How the states are linked:
j158 w j89
j158 k j485
j158 b j368
j158 x j31
j158 q j552
j368 w j702
j368 k j952
j368 b j957
j368 x j158
j368 q j207
j299 w j485
j299 k j432
j299 b j451
j299 x j446
j299 q j544
j89 w j432
j89 k j158
j89 b j702
j89 x j972
j89 q j84
j458 w j832
j458 k j627
j458 b j439
j458 x j161
j458 q j615
j432 w j299
j432 k j89
j432 b j196
j432 x j363
j432 q j51
j283 w j912
j283 k j186
j283 b j537
j283 x j439
j283 q j774
j593 w j883
j593 k j622
j593 b j972
j593 x j838
j593 q j791
j912 w j541
j912 k j283
j912 b j552
j912 x j108
j912 q j31
j451 w j952
j451 k j196
j451 b j903
j451 x j299
j451 q j296
j439 w j108
j439 k j424
j439 b j283
j439 x j458
j439 q j566
j702 w j196
j702 k j368
j702 b j838
j702 x j89
j702 q j695
j544 w j537
j544 k j51
j544 b j296
j544 x j186
j544 q j299
j420 w j903
j420 k j838
j420 b j883
j420 x j196
j420 q j438
j424 w j439
j424 k j386
j424 b j186
j424 x j627
j424 q j254
j438 w j627
j438 k j58
j438 b j386
j438 x j546
j438 q j420
j566 w j622
j566 k j254
j566 b j774
j566 x j615
j566 q j439
j791 w j386
j791 k j108
j791 b j541
j791 x j58
j791 q j593
j957 w j838
j957 k j615
j957 b j622
j957 x j368
j957 q j832
j31 w j972
j31 k j774
j31 b j158
j31 x j622
j31 q j912
j108 w j791
j108 k j439
j108 b j912
j108 x j832
j108 q j622
j254 w j566
j254 k j883
j254 b j446
j254 x j903
j254 q j424
j537 w j552
j537 k j544
j537 b j161
j537 x j283
j537 q j485
j972 w j363
j972 k j31
j972 b j89
j972 x j593
j972 q j541
j952 w j368
j952 k j451
j952 b j615
j952 x j485
j952 q j161
j546 w j296
j546 k j695
j546 b j438
j546 x j51
j546 q j196
j51 w j544
j51 k j84
j51 b j546
j51 x j216
j51 q j432
j622 w j593
j622 k j566
j622 b j31
j622 x j957
j622 q j108
j541 w j216
j541 k j912
j541 b j84
j541 x j791
j541 q j972
j883 w j254
j883 k j593
j883 b j363
j883 x j420
j883 q j386
j186 w j283
j186 k j216
j186 b j544
j186 x j424
j186 q j446
j161 w j207
j161 k j296
j161 b j458
j161 x j537
j161 q j952
j485 w j158
j485 k j299
j485 b j952
j485 x j774
j485 q j537
j774 w j31
j774 k j446
j774 b j485
j774 x j566
j774 q j283
j84 w j51
j84 k j552
j84 b j695
j84 x j541
j84 q j89
j216 w j186
j216 k j541
j216 b j51
j216 x j386
j216 q j363
j296 w j161
j296 k j546
j296 b j627
j296 x j544
j296 q j451
j207 w j695
j207 k j161
j207 b j832
j207 x j552
j207 q j368
j838 w j420
j838 k j957
j838 b j593
j838 x j702
j838 q j58
j695 w j546
j695 k j207
j695 b j58
j695 x j84
j695 q j702
j446 w j774
j446 k j363
j446 b j299
j446 x j254
j446 q j186
j363 w j446
j363 k j972
j363 b j432
j363 x j883
j363 q j216
j627 w j458
j627 k j438
j627 b j424
j627 x j296
j627 q j903
j58 w j438
j58 k j832
j58 b j791
j58 x j695
j58 q j838
j615 w j957
j615 k j903
j615 b j566
j615 x j952
j615 q j458
j552 w j84
j552 k j537
j552 b j207
j552 x j912
j552 q j158
j832 w j58
j832 k j458
j832 b j108
j832 x j207
j832 q j957
j196 w j451
j196 k j702
j196 b j420
j196 x j432
j196 q j546
j386 w j424
j386 k j791
j386 b j216
j386 x j438
j386 q j883
j903 w j615
j903 k j420
j903 b j254
j903 x j451
j903 q j627

The rows follow the links: the fewer symbols apart two states are, the more alike their rows tend to be.

Each row is also shifted at random along 2 hidden directions that mean nothing.

Some states, each with a row of numbers:
j363 [ 21   5   9   0 -10 -10   0  14  22 -14 -12  16  -7 -15   7  12  -8 -13  -5 -11   4  -3  -6  10 -27  11   0  10  -4   6 -15   1 -17  -7   7   9  -1  -6   8 -12  -4   4]
j58 [ 32   6  -2  -6  -2  12  -4   9 -10  16   0 -20   7  -6 -16 -13  19  -7  11  -5 -16   3   3 -10  12  -1  14  -1   3   6  -9  -7   9  13 -13  -5   7  13  -2   8   6   1]
j832 [ -2  -7 -13  10 -13   5   1   2 -18  15  -7 -23  15   1  -6  -8  20  11   7   8 -11   4   7  -7  30  -6   4   0  -2   4   0  -4  15   8 -10 -19  11   6  -4  17  -8  -8]
j702 [ 42   3   4  -7  -6  -1  17  24   8   0 -10  -1 -10  -4  10 -15  -4   9  -7   0  11  -4  -9  11   0  -8  -6   6 -11  -8 -10   0  -3   4  -9   1   1   1  -8   9   2  -2]
j31 [-54  -5 -10  21  -9  -9   6  15   2  12 -32  20 -12   5  16 -12  -7  31   0   2   4 -10   0   3  22  -3  -4  12 -13 -10 -12 -12  -4 -18  -4  17  -2 -21   0  12 -15   0]
j485 [  7   0 -10  14  15 -23   9   3  -6  12 -16  23 -12  10  10  -6  -5  27   4  -7   9   5  -4   4  15   0 -17   8  -9 -18   1   9   2 -19  12  -2   3 -12 -14   6 -14   0]
j593 [ 29   3   2 -19 -25  -4  -2  13  10  -5 -16   4  -2  -7  -6   3  -4  -6   4  -2  -7  -1  10  -6  -2  19  11   6 -19   1 -11 -15  -5  -4  -5  10  -3   3   7   8  -6  11]
j368 [-13  -5  -2   3  -8  -8  19  15  -6   6 -15   3  -8  14  -3 -18  -5  25  -7  11  14  -3  -1  10  28 -11 -12   7 -10 -14  -9   2   5   3  -8  14   1  -4 -17  10  -2  -6]
j912 [-50 -11  -6   4  -5  13  -6  -1  -2   3  -5  -4  10   2  14 -10   0 -21 -11  -3 -11   6  -6 -21  11  11  13   1  -4   2  -1   4  -8  12  -5   1  -2 -24  11  -9   1   0]
j84 [ 11   0   5   1  16   1   8  16  -1  14  -5  -7  -6 -10   8 -12   6  -6   4  -6 -16  15  -6  -8   2   2   8   0   5   3  -9  -8  -1  10 -10 -13  20 -15   3 -12  -7  11]
j546 [  2 -15   2   3  18  19   2  14  -6  10   3 -16  -8  -5   6  -9  14   1   9  -4  -4   1  -6   6  -2 -18  -6  -8   5  10  -5   8  11  16  -3 -12  12  12   2  -2  13  -9]
j207 [ 35 -13   2  -4   6   3   9 -12 -18  16  14 -12   1  11  -6 -10   4  -5  -6   8  -8  16  -4 -11  39  -9   4  -5   8   5   7   4   2   7 -14  -7  -2  -1  -3 -13  -7  -5]
j216 [-12  -7   5   0  10   7 -12   2   9   3   5  -4  -3 -11   4   8   5 -22   5  -7  -9   4  -1  -1 -11   8   5  -7   4  14  -6  -6  -6  14   2 -16   4  -4  10 -16   8   1]
j446 [ 21  17  -2   7   6 -18 -10  -4  12  -4 -10  22  -9  -7  17  17  -4  14  13   1  12  -1  16  14 -20   1  -2  14  -6  -9   1  -9  -2  -6  14   4  -3  -8   7   3  -7  14]
j615 [ 21  17  10 -13 -16  -7  -1 -19  -3  -8  22  15  -1   9 -15   6 -10   2 -12  12  15   1   2  14  -2  -3  -9   3  -6 -16  19  -1   1 -12   4  19 -14  13  -6  -3  -1  -4]
j432 [ 23   0  16   1   7  -5  13  21  19  -8  -9   6  -9  -4  20  -3   0  12  -3 -11  10  -3  -6  11 -20   1  -5   6  -1 -10 -10   5  -3  -3   6   2   8   3   1  -2   0  10]
j108 [-27  -8  -7   6 -12  17 -17 -15 -10   5 -14  -8  14   6  -9  -2   1  -6   2   7 -20  -1  10 -24  27   8   8   3  -6   7  -4  -2   2  14  -3 -11  -3  -4   8  -2   0   4]

Where do the symbols, taken in turn from left to right, take each start?
Answer with the state's name.
[ 15 -11  12  11   7  12   3  -1 -10   3  11  -4   6   8   0  -6  -4 -18 -15  -4   5  15  -2 -19  17  11   6  -5  15   5   2   2  -1   4  -9  -9   4 -18   8 -28  -4   6]
x q q w: j541
[ -2  14   0 -16 -16   1 -15  10  18 -20   4  11  -4 -12 -10   9  -4 -18  -4   3   3 -21   2  16 -29  12  10   7 -17   2  -9  -4  -9   1   0  21 -11  17  11  -2   9  -7]
k w w: j254
[  6  14  16 -13  -5   3  21  15  20 -12  18   1 -15  -5   8   3  -7  -2  -5   2  20 -13 -15  14 -23  -9 -12   4  -6   0   4   8  -5  -2  -2  14   1  12 -11  -8  15 -12]
q w x q: j299
[-18   8  12  -6   4 -16  11   4   8  -5  17  20 -15  16  18   3  -3   6  -7  -9  19  -3 -17  16 -23   3 -16   0   2  -5  -2   2  -2 -10  13   8   4 -14  -4   1   5   0]
k w k: j432
[ -2   2   9 -12   5   5 -18 -25   6 -13  36   1  11  -7 -12  25   4 -38  -5   0  -4  -1   3   3 -34  12   6 -14  17   9  15  -8  -9  12  12   4  -7  20  14 -21  16   1]
b q: j446
[ -2  -2  -8   1  -3 -18  -6  -8  -4   2 -16  21  -9  10   7   8 -15  16   3  -4   8   7  11 -14   3   1 -15  11   4  -1  -2  -7 -13 -20  16   5  -5 -18   0  11 -17  13]
x w: j622
[  4   6 -18   7  13   7  -6   9  -9   9  -1 -11   8 -16  -4  -6  18   8  21  -3 -16  -6  13   7  -1  -3  11 -10  -4   5 -11  -9  20  21  -8 -17   6  28  -5  18  10   5]
b k: j791
[-13 -16   7  -1   1   9  17  14   0   6   5 -21  -3   2  -1 -17  10 -10  -8   2  -3   5 -12  -1   9  -8   5   6   1   4  -6   4   9  20 -20 -13  17   5  -6  -2  10  -8]
w w: j296
[ -7  -6  -6  -2  -1   0 -18 -22 -13  -2   1   0  13   4 -12  12   4  -5   9   6  -3   4  17 -16  15   5  12  -4  11  13   7  -8   2   2   5  -5 -14  -3  11  -2  -1   2]
b q: j774
[-22  -8  11  -7  24  14   2 -14  -2   2  32   6   0   1  13   2   7 -26  -5  -5   8   4 -11   3 -18  -7  -7  -6  12   5  17   0  -7   2  11  -3   8  -7   1 -19  15   1]
x w x b: j283
[-38  -2 -13   8  19  13   7  -2 -12  13  16  -2   3   2   9  -3  13  11  17   1  -9   1  -8   9  -1 -30 -11  -7   9   2   4  14  15  10   7 -12   9   7  -3  -2  18  -3]
w w x b: j207
[-13  -4 -14  12  11  15 -15   1 -10   6 -18  -9  11 -20  -7   2  17   0  25 -11 -24  -2  15  -1  -4   1   9  -9  -2   5 -11  -9  13  15  -3 -13   9  11   1  11   5  10]
b w k q: j363
[ 30  12   2  -8 -24  -7   4  17   8   3  -8  -7  -5   2 -10  -9  -6   6   5   2  -6 -12   2   1   1   4   3   7 -19  -5  -9  -3   7   9 -12   9  -4  17  -9  16   2   0]
q k b: j108
[ 45  -2  19 -13  -2  -8  15  -8   3  -7   9  13 -13  20   4  -2 -12 -12 -17  -1  19  15 -11  -2   2  13  -5  -1  -6  -5   5  -4 -17 -10  -2  14   0 -18  -1 -18 -17   5]
q q q: j552
[ 59  -6   9  -5  28  -6  -3   5   4   9  16  -9   2  -7  16   2   6 -20  20  -9  -2  11  -9  -7 -14   6   4  -5   5   9  -3  -1  -8   0   8 -20   9  -2  10 -13   2  13]
x x w: j424
[-93 -17 -13  20  13   6  -8   0   2   2   0   3   1  -1   8   6   7  -4   6  -9  -6  -4  -5  -5 -14   0  -7   2  16   1  -2   0   0   6   7  -9   1 -10   3  -1   3  -1]
q b x: j446
[ 25   5  23 -15 -23  -4  -3   7  18 -12 -11   7  -8  -5   5  16  -8 -21 -18  -5  11   8 -16  -9 -15  26  -2   9  -6  -1 -11  -6 -18   1  -9  20  -2  -7   0 -17 -10   4]
x x x: j702
[ 32   6   4 -13 -25  -6   5   1  -8  -9  -1  -3  -3   9 -19  -2 -12   3 -11  10   1  -4   8  -5  10   1  -4   6  -8 -11   1  -7  -3  -9  -8  21  -1  14  -3   9   0  -4]
k b: j566
